Here is a tiny trained network, its code and every weight. The questions are about switching its units off for an input and a target symbol, where a switched-off unit gives its printed mean instead of its output.

import numpy as np


def w(rows, s, z=0):
    codes = np.array(rows[::2]) - 128.0
    scale = np.full(codes.shape[1], s)
    scale[-1] = z or s
    return codes * scale


def f(y):
    return y / 2 * (1 + np.tanh(0.7978845608 * (y + 0.044715 * y**3)))


def softmax(a):
    e = np.exp(a - a.max(-1, keepdims=True))
    return e / e.sum(-1, keepdims=True)


def log_softmax(a):
    a = a - a.max(-1, keepdims=True)
    return a - np.log(np.exp(a).sum(-1, keepdims=True))


def net(x, mask):
    ids = ['αβγδεζημξπστφψω'.index(c) for c in x.split()]
    T = len(ids)
    res = E[ids] + P[:T]
    r = res
    for j in range(2):
        rows = slice(2 * j, 2 * j + 2)
        q, k, v = (r @ M[0][rows].T for M in (Q, K, V))
        z = softmax(np.where(np.tri(T) > 0, q @ k.T / 2**0.5, -1e9)) @ v
        o = O[0][rows]
        res = res + np.where(mask[j], z, o[:, -1]) @ o[:, :-1]
    y = f(res @ A[0][:, :-1].T + A[0][:, -1])
    res = res + np.where(mask[2:6], y, B[0][:, -1]) @ B[0][:, :-1]
    return log_softmax(res[-1] @ U[:, :-1].T + U[:, -1])


Q, K, V, O, A, B = {}, {}, {}, {}, {}, {}
E = w([
[129,128,61,225,95],'α',
[130,112,115,75,65],'β',
[118,132,177,144,142],'γ',
[91,115,153,45,194],'δ',
[105,101,136,116,133],'ε',
[105,118,168,136,154],'ζ',
[137,194,24,136,151],'η',
[118,108,163,116,126],'μ',
[129,121,147,156,82],'ξ',
[92,122,175,194,94],'π',
[99,63,171,84,107],'σ',
[61,203,205,77,134],'τ',
[178,127,50,4,157],'φ',
[77,51,22,106,153],'ψ',
[25,103,121,89,81],'ω',
],0.021)
P = w([
[181,163,143,137,221],'0',
[139,124,133,187,201],'1',
[59,105,238,51,253],'2',
[94,112,183,137,183],'3',
[89,69,99,219,127],'4',
[89,130,157,148,130],'5',
[87,144,132,143,111],'6',
[91,164,168,93,106],'7',
[101,164,136,138,51],'8',
[123,195,126,117,55],'9',
[132,200,103,161,38],'10',
],0.0064)
Q[0] = w([
[182,196,21,128,155],'head 1',
[255,58,86,164,133],'head 1',
[42,134,255,175,136],'head 2',
[155,82,31,147,213],'head 2',
],0.0065)
K[0] = w([
[199,116,58,133,239],'head 1',
[185,67,165,130,187],'head 1',
[93,96,65,2,20],'head 2',
[59,59,102,95,207],'head 2',
],0.0084)
V[0] = w([
[85,164,128,109,5],'head 1',
[166,6,176,163,65],'head 1',
[65,78,107,142,122],'head 2',
[115,153,144,173,207],'head 2',
],0.012)
O[0] = w([
[105,65,144,194,193,197],'head 1',
[92,134,211,105,89,101],'head 1',
[7,126,65,126,89,252],'head 2',
[99,218,180,174,190,155],'head 2',
],0.014,0.004)
A[0] = w([
[130,118,48,59,172,252],'neuron 1',
[194,87,150,97,113,15],'neuron 2',
[70,91,178,71,142,235],'neuron 3',
[96,197,2,54,9,187],'neuron 4',
],0.0073,0.0012)
B[0] = w([
[153,104,214,200,42,174],'neuron 1',
[54,5,214,137,89,119],'neuron 2',
[203,95,50,225,2,254],'neuron 3',
[94,30,209,98,120,189],'neuron 4',
],0.0083,0.0077)
U = w([
[117,153,145,128,132,27],'α',
[130,137,160,141,137,21],'β',
[131,172,168,138,127,54],'γ',
[132,140,173,130,141,71],'δ',
[107,130,137,86,153,132],'ε',
[58,255,99,82,105,254],'ζ',
[170,175,116,158,124,165],'η',
[126,168,139,112,120,137],'μ',
[144,146,172,142,127,118],'ξ',
[106,178,226,210,117,81],'π',
[152,180,125,138,44,221],'σ',
[107,105,174,172,233,179],'τ',
[181,81,225,141,155,159],'φ',
[51,132,188,96,136,87],'ψ',
[85,101,115,142,158,97],'ω',
],0.009,0.0049)

Each question gives the input, a string of symbols that net reads in full, and the target symbol t.
The units are the heads (2 rows each of Q, K, V and O) and the neurons (one row each of A and B). Each row of codes is followed by its name. A weight is (code - 128) times the scale printed after its matrix; where a second scale follows, it is the last column's (O, A, B and U).
mask holds one flag per unit, heads first, then neurons. A switched-off unit (its flag False) gives its mean, the last column of its rows in O or B, instead of its output. The means were averaged over made-up inputs and are rounded, as every weight is.
A unit's drop is (log p(t) with every unit on - log p(t) with that unit switched off) / (log p(t) with every unit on - log p(t) with every unit switched off).
The circuit of an input: a set's keep is (log p(t) with only the set's units on - log p(t) with every unit switched off) / (log p(t) with every unit on - log p(t) with every unit switched off). Starting from all 6 units, units are removed one at a time, each time the one whose removal leaves the highest keep (on an exact tie, the one counted first), for as long as the keep stays at least 0.8.
units of the circuit, in order: the units of the circuit, biggest drop first
most important unit: the unit with the biggest drop
k most important neurons: the k neurons with the biggest drops, biggest first
which heads matter: for each layer, one digit per head in row order, 1 if its drop is at least 0.15 and else 0, layers parted by /
input ζ ζ η ζ ζ σ σ ζ, target σ: units of the circuit, in order => [neuron 3; head 1; head 2]
input π ψ ζ φ η π φ, target φ: which heads matter => 10
input α φ π, target φ: units of the circuit, in order => [head 2]
input ζ π π ζ, target π: units of the circuit, in order => [head 2; head 1]
input π π σ ε, target σ: units of the circuit, in order => [neuron 3; head 1]
input η ζ φ ζ ω, target ω: units of the circuit, in order => [head 1; head 2; neuron 3]
input ζ π ψ ω τ, target ω: units of the circuit, in order => [head 2; head 1]
input β ζ ξ, target φ: which heads matter => 01
input ε ω π η σ ζ μ φ φ π, target φ: units of the circuit, in order => [head 2; head 1]
input γ ζ ω ζ ζ γ ζ ζ τ ζ τ, target τ: which heads matter => 10
input τ γ ζ ζ τ, target τ: which heads matter => 11
input φ ζ ζ, target φ: which heads matter => 01
input σ π ε ω ζ σ ζ ω τ, target ω: units of the circuit, in order => [head 1; head 2]
input ζ ψ ζ γ, target ψ: most important unit => neuron 4
input π ζ γ ζ ζ π φ γ, target φ: which heads matter => 01
input π ω π, target ω: which heads matter => 01
input ξ ζ γ ζ γ τ ζ τ ε, target τ: which heads matter => 11
input ζ φ ζ ε ψ τ ζ π, target τ: which heads matter => 10
input τ π β ζ γ σ, target σ: units of the circuit, in order => [neuron 3; head 2]
input α ζ α, target ζ: most important unit => head 2
input ζ τ ξ, target τ: units of the circuit, in order => [head 1; neuron 3; head 2]
input ζ σ ζ, target σ: units of the circuit, in order => [neuron 3; head 1]
input ψ ω π ζ η π ε ζ τ φ, target φ: which heads matter => 10
input γ ε ζ δ, target ζ: which heads matter => 11
input π ω γ, target ω: 2 most important neurons => [neuron 3; neuron 1]
input σ τ σ ε σ, target σ: units of the circuit, in order => [neuron 3; head 1; head 2]
